Here is a tiny trained network, its code and every weight. The questions are about switching its units off for an input and a class, where a switched-off unit gives its printed mean instead of its output.

import numpy as np


def w(rows, s, z=0):
    codes = np.array(rows[::2]) - 128.0
    scale = np.full(codes.shape[1], s)
    scale[-1] = z or s
    return codes * scale


def norm(h):
    return h / np.sqrt((h * h).mean(-1, keepdims=True) + 1e-5)


def f(y):
    return y / 2 * (1 + np.tanh(0.7978845608 * (y + 0.044715 * y**3)))


def log_softmax(a):
    a = a - a.max(-1, keepdims=True)
    return a - np.log(np.exp(a).sum(-1, keepdims=True))


def net(x, mask):
    res = np.array(x, float).reshape(1, 5) / 4 @ E
    u = 0
    for l in range(3):
        y = f(norm(res) @ A[l][:, :-1].T + A[l][:, -1])
        res = res + np.where(mask[u : u + 11], y, B[l][:, -1]) @ B[l][:, :-1]
        u += 11
    return log_softmax(norm(res)[-1] @ U[:, :-1].T + U[:, -1])


A, B = {}, {}
E = w([
[200,254,163,49,242],'x0',
[145,208,80,253,164],'x1',
[130,128,126,128,129],'x2',
[38,201,21,67,58],'x3',
[131,128,119,129,133],'x4',
],0.0076)
A[0] = w([
[115,164,144,135,139,90],'0.n0',
[141,95,143,10,126,9],'0.n1',
[70,232,98,30,113,22],'0.n2',
[160,137,158,33,160,199],'0.n3',
[177,115,103,76,148,108],'0.n4',
[116,188,155,147,129,35],'0.n5',
[130,161,130,150,138,63],'0.n6',
[190,99,222,136,196,58],'0.n7',
[131,220,153,96,126,135],'0.n8',
[136,196,130,170,162,66],'0.n9',
[159,217,171,74,167,1],'0.n10',
],0.011,0.0035)
B[0] = w([
[141,160,125,131,123,132],'0.n0',
[94,143,202,59,135,187],'0.n1',
[248,53,17,119,87,239],'0.n2',
[140,173,202,57,163,239],'0.n3',
[130,151,146,102,151,151],'0.n4',
[140,187,135,141,127,132],'0.n5',
[136,157,154,135,131,131],'0.n6',
[230,29,52,151,148,254],'0.n7',
[108,175,90,122,200,201],'0.n8',
[123,197,210,141,138,183],'0.n9',
[124,190,147,81,229,212],'0.n10',
],0.017,0.0062)
A[1] = w([
[137,178,125,171,115,42],'1.n0',
[128,133,137,128,111,37],'1.n1',
[47,50,145,181,21,2],'1.n2',
[88,89,150,99,104,21],'1.n3',
[100,106,216,42,76,28],'1.n4',
[140,218,140,248,131,20],'1.n5',
[120,153,103,106,89,27],'1.n6',
[143,128,162,120,99,25],'1.n7',
[117,132,121,118,124,56],'1.n8',
[95,172,32,81,48,76],'1.n9',
[156,205,89,204,122,27],'1.n10',
],0.015,0.0017)
B[1] = w([
[123,111,146,88,99,146],'1.n0',
[129,133,105,88,147,115],'1.n1',
[174,243,126,84,235,254],'1.n2',
[163,104,190,41,163,150],'1.n3',
[3,93,122,198,79,190],'1.n4',
[61,62,181,62,109,209],'1.n5',
[137,105,115,129,133,134],'1.n6',
[121,111,111,93,155,121],'1.n7',
[121,130,113,121,131,118],'1.n8',
[160,62,110,174,99,219],'1.n9',
[88,69,158,44,131,200],'1.n10',
],0.023,0.007)
A[2] = w([
[124,147,10,114,74,97],'2.n0',
[50,98,135,85,124,110],'2.n1',
[46,74,152,110,140,145],'2.n2',
[53,110,169,87,86,28],'2.n3',
[216,46,120,173,124,103],'2.n4',
[106,99,131,125,77,5],'2.n5',
[133,248,120,132,146,105],'2.n6',
[133,119,52,83,81,88],'2.n7',
[149,92,158,90,144,194],'2.n8',
[112,93,127,139,91,51],'2.n9',
[166,89,124,138,123,141],'2.n10',
],0.017,0.0026)
B[2] = w([
[134,46,169,199,144,169],'2.n0',
[120,145,91,115,5,201],'2.n1',
[113,90,158,79,53,213],'2.n2',
[62,111,205,115,107,196],'2.n3',
[178,51,110,193,126,255],'2.n4',
[107,146,172,107,177,141],'2.n5',
[159,245,154,142,133,206],'2.n6',
[131,102,115,216,116,167],'2.n7',
[37,157,75,209,92,242],'2.n8',
[148,150,147,99,170,140],'2.n9',
[146,94,127,150,136,180],'2.n10',
],0.022,0.0091)
U = w([
[166,254,100,88,199,190],'0',
[198,18,51,216,116,187],'1',
[22,89,140,63,23,2],'2',
],0.0097,0.00089)

Each question gives the input, the list of numbers given to net, and the class t.
The units are the neurons (one row each of A and B). Each row of codes is followed by its name. A weight is (code - 128) times the scale printed after its matrix; where a second scale follows, it is the last column's (A, B and U).
mask holds one flag per neuron, layer by layer. A switched-off neuron (its flag False) gives its mean, the last column of its row in B, instead of its output. The means were averaged over made-up inputs and are rounded, as every weight is.
A unit's drop is (log p(t) with every unit on - log p(t) with that unit switched off) / (log p(t) with every unit on - log p(t) with every unit switched off).
The circuit of an input: a set's keep is (log p(t) with only the set's units on - log p(t) with every unit switched off) / (log p(t) with every unit on - log p(t) with every unit switched off). Starting from the 12 units with the biggest drops (on a tie, the unit counted first), units are removed one at a time, each time the one whose removal leaves the highest keep (on an exact tie, the one counted first), for as long as the keep stays at least 0.8.
circuit, biggest first: the units of the circuit, biggest drop first
top k neurons: the k neurons with the biggest drops, biggest first
k most important neurons of layer l: the k neurons of layer l with the biggest drops, biggest first
drop of u: that unit's drop, to one decimal
input [-7,-3,5,4,8], class 0: most important neuron of layer 0 : 0.n2
input [-7,7,6,-7,-4], class 0: 2 most important neurons of layer 0 : 0.n10, 0.n8
input [-6,7,6,5,6], class 2: 3 most important neurons of layer 1 : 1.n5, 1.n10, 1.n9
input [-4,5,1,0,-6], class 2: top 3 neurons : 1.n5, 0.n7, 0.n2
input [-5,5,2,1,3], class 0: top 2 neurons : 1.n2, 0.n8
input [4,-2,2,3,2], class 0: top 2 neurons : 0.n10, 0.n3
input [-6,7,0,-6,7], class 2: top 4 neurons : 1.n5, 0.n2, 0.n7, 0.n1
input [1,4,-2,-3,7], class 2: top 3 neurons : 0.n2, 0.n9, 1.n5
input [7,6,5,-7,-6], class 0: top 2 neurons : 0.n10, 1.n9
input [-4,-6,-8,-5,-2], class 2: top 2 neurons : 0.n2, 1.n4
input [7,-1,5,-6,6], class 0: top 4 neurons : 0.n10, 0.n2, 0.n3, 1.n9
input [-6,7,8,-3,-4], class 2: top 4 neurons : 1.n5, 0.n2, 0.n7, 0.n1
input [-5,-5,7,5,3], class 0: 2 most important neurons of layer 0 : 0.n3, 0.n10
input [-4,-1,7,6,-4], class 1: circuit, biggest first : 1.n9
input [4,-4,0,6,-1], class 1: top 2 neurons : 0.n2, 1.n2
input [-7,-5,-6,1,2], class 0: top 2 neurons : 1.n2, 0.n3
input [-5,-4,-7,2,-6], class 0: top 2 neurons : 1.n2, 0.n3
input [2,5,-5,-3,1], class 2: drop of 2.n10 : 0.0
input [-8,-6,8,3,3], class 0: drop of 0.n3 : 0.4
input [3,-1,5,7,-1], class 1: circuit, biggest first : 0.n2
input [-6,-2,-7,-4,7], class 0: drop of 1.n2 : 0.8
